Below are the code and all the weights of a small trained network. Each question names an input and a class and asks about switching units off, where a switched-off unit gives its printed mean instead of its output.

import numpy as np


def w(rows, s, z=0):
    codes = np.array(rows[::2]) - 128.0
    scale = np.full(codes.shape[1], s)
    scale[-1] = z or s
    return codes * scale


def f(y):
    return np.maximum(y, 0)


def log_softmax(a):
    a = a - a.max(-1, keepdims=True)
    return a - np.log(np.exp(a).sum(-1, keepdims=True))


def net(x, mask):
    res = np.array(x, float).reshape(1, 6) / 4 @ E
    y = f(res @ A[0][:, :-1].T + A[0][:, -1])
    res = res + np.where(mask, y, B[0][:, -1]) @ B[0][:, :-1]
    return log_softmax(res[-1] @ U[:, :-1].T + U[:, -1])


A, B = {}, {}
E = w([
[129,127,125,134,127],'x0',
[130,123,116,156,124],'x1',
[199,246,171,153,127],'x2',
[127,130,133,117,130],'x3',
[225,68,209,121,134],'x4',
[59,126,211,198,194],'x5',
],0.012)
A[0] = w([
[171,213,142,135,131,126],'n0',
[171,95,149,132,137,27],'n1',
[210,65,180,138,137,23],'n2',
[124,136,114,135,133,121],'n3',
[156,113,134,129,156,56],'n4',
[94,124,182,145,138,54],'n5',
[181,235,148,145,128,130],'n6',
[94,141,108,117,121,15],'n7',
[127,139,102,120,136,98],'n8',
[133,133,125,100,141,136],'n9',
[177,73,156,123,126,51],'n10',
[147,108,155,126,116,22],'n11',
[174,104,136,117,119,43],'n12',
[113,157,76,109,132,56],'n13',
[127,88,117,136,122,49],'n14',
[50,128,225,182,165,56],'n15',
[75,1,100,86,123,151],'n16',
[137,145,130,124,128,139],'n17',
[157,185,141,127,138,159],'n18',
[42,212,55,119,133,3],'n19',
[109,144,113,134,124,40],'n20',
[126,139,138,143,142,145],'n21',
[186,129,59,87,105,41],'n22',
[216,133,13,58,106,67],'n23',
[83,154,151,142,127,55],'n24',
[96,63,104,95,157,174],'n25',
],0.02,0.0034)
B[0] = w([
[111,147,70,185,103,202],'n0',
[119,147,135,78,114,166],'n1',
[106,176,136,28,122,211],'n2',
[125,138,125,117,135,139],'n3',
[122,139,135,103,128,147],'n4',
[140,91,167,139,138,174],'n5',
[138,157,40,188,115,222],'n6',
[126,148,134,96,132,152],'n7',
[114,126,138,118,135,145],'n8',
[110,123,134,144,124,140],'n9',
[130,161,129,57,123,183],'n10',
[122,147,128,95,140,150],'n11',
[96,141,154,98,127,163],'n12',
[106,143,146,82,126,169],'n13',
[122,151,123,148,125,150],'n14',
[145,36,209,164,158,238],'n15',
[126,169,38,209,99,240],'n16',
[127,134,120,141,127,143],'n17',
[128,150,92,167,119,180],'n18',
[118,191,145,5,109,226],'n19',
[123,148,130,106,136,145],'n20',
[124,103,123,137,118,148],'n21',
[127,69,181,153,149,203],'n22',
[155,41,201,161,162,250],'n23',
[139,97,149,114,146,163],'n24',
[145,153,77,175,125,193],'n25',
],0.035,0.023)
U = w([
[94,136,93,218,90,35],'0',
[113,10,254,160,164,254],'1',
[55,161,200,21,102,74],'2',
],0.0087,0.00073)

Each question gives the input, the list of numbers given to net, and the class t.
The units are the neurons (one row each of A and B). Each row of codes is followed by its name. A weight is (code - 128) times the scale printed after its matrix; where a second scale follows, it is the last column's (A, B and U).
mask holds one flag per neuron, in row order. A switched-off neuron (its flag False) gives its mean, the last column of its row in B, instead of its output. The means were averaged over made-up inputs and are rounded, as every weight is.
A unit's drop is (log p(t) with every unit on - log p(t) with that unit switched off) / (log p(t) with every unit on - log p(t) with every unit switched off).
The circuit of an input: a set's keep is (log p(t) with only the set's units on - log p(t) with every unit switched off) / (log p(t) with every unit on - log p(t) with every unit switched off). Starting from the 12 units with the biggest drops (on a tie, the unit counted first), units are removed one at a time, each time the one whose removal leaves the highest keep (on an exact tie, the one counted first), for as long as the keep stays at least 0.8.
circuit, biggest first: the units of the circuit, biggest drop first
unit that matters most: the unit with the biggest drop
top k neurons: the k neurons with the biggest drops, biggest first
drop of u: that unit's drop, to one decimal
input [6,-7,1,8,1,-1], class 0: top 4 neurons : (n15, n19, n23, n22)
input [-5,1,5,-5,-8,5], class 2: circuit, biggest first : (n19)
input [-1,6,-3,1,-1,-4], class 1: top 4 neurons : (n23, n6, n0, n22)
input [2,-8,6,-1,6,6], class 0: top 4 neurons : (n6, n23, n0, n19)
input [2,-2,2,5,-6,-6], class 1: top 2 neurons : (n23, n22)
input [-8,0,-7,6,-2,-8], class 1: top 3 neurons : (n23, n22, n6)
input [-5,-2,6,-3,8,-5], class 2: top 2 neurons : (n2, n16)
input [5,-1,4,6,-6,-6], class 1: top 4 neurons : (n23, n22, n2, n10)
input [2,4,3,-4,0,-4], class 1: top 3 neurons : (n16, n23, n22)
input [3,8,-6,8,-7,-7], class 1: top 3 neurons : (n23, n22, n2)
input [4,-6,-2,3,-7,5], class 2: top 2 neurons : (n19, n23)
input [-1,1,-6,6,4,-5], class 0: top 2 neurons : (n16, n15)
input [2,-8,5,-5,7,-3], class 2: top 2 neurons : (n2, n16)
input [2,-2,8,-3,1,6], class 0: unit that matters most : n6
input [3,-1,-5,7,-1,5], class 0: top 2 neurons : (n16, n23)
input [6,-5,-1,4,-5,3], class 2: top 2 neurons : (n19, n23)
input [-8,5,1,5,5,-4], class 2: top 2 neurons : (n15, n2)
input [-7,2,-8,-4,1,1], class 0: drop of n19 : 0.0
input [-5,7,-7,2,5,-1], class 0: drop of n16 : 3.3
input [-6,-5,-5,0,-4,1], class 0: drop of n16 : 6.6
input [3,-5,-8,4,3,-4], class 0: circuit, biggest first : (n16)
input [0,6,6,-3,5,2], class 0: drop of n6 : 1.8
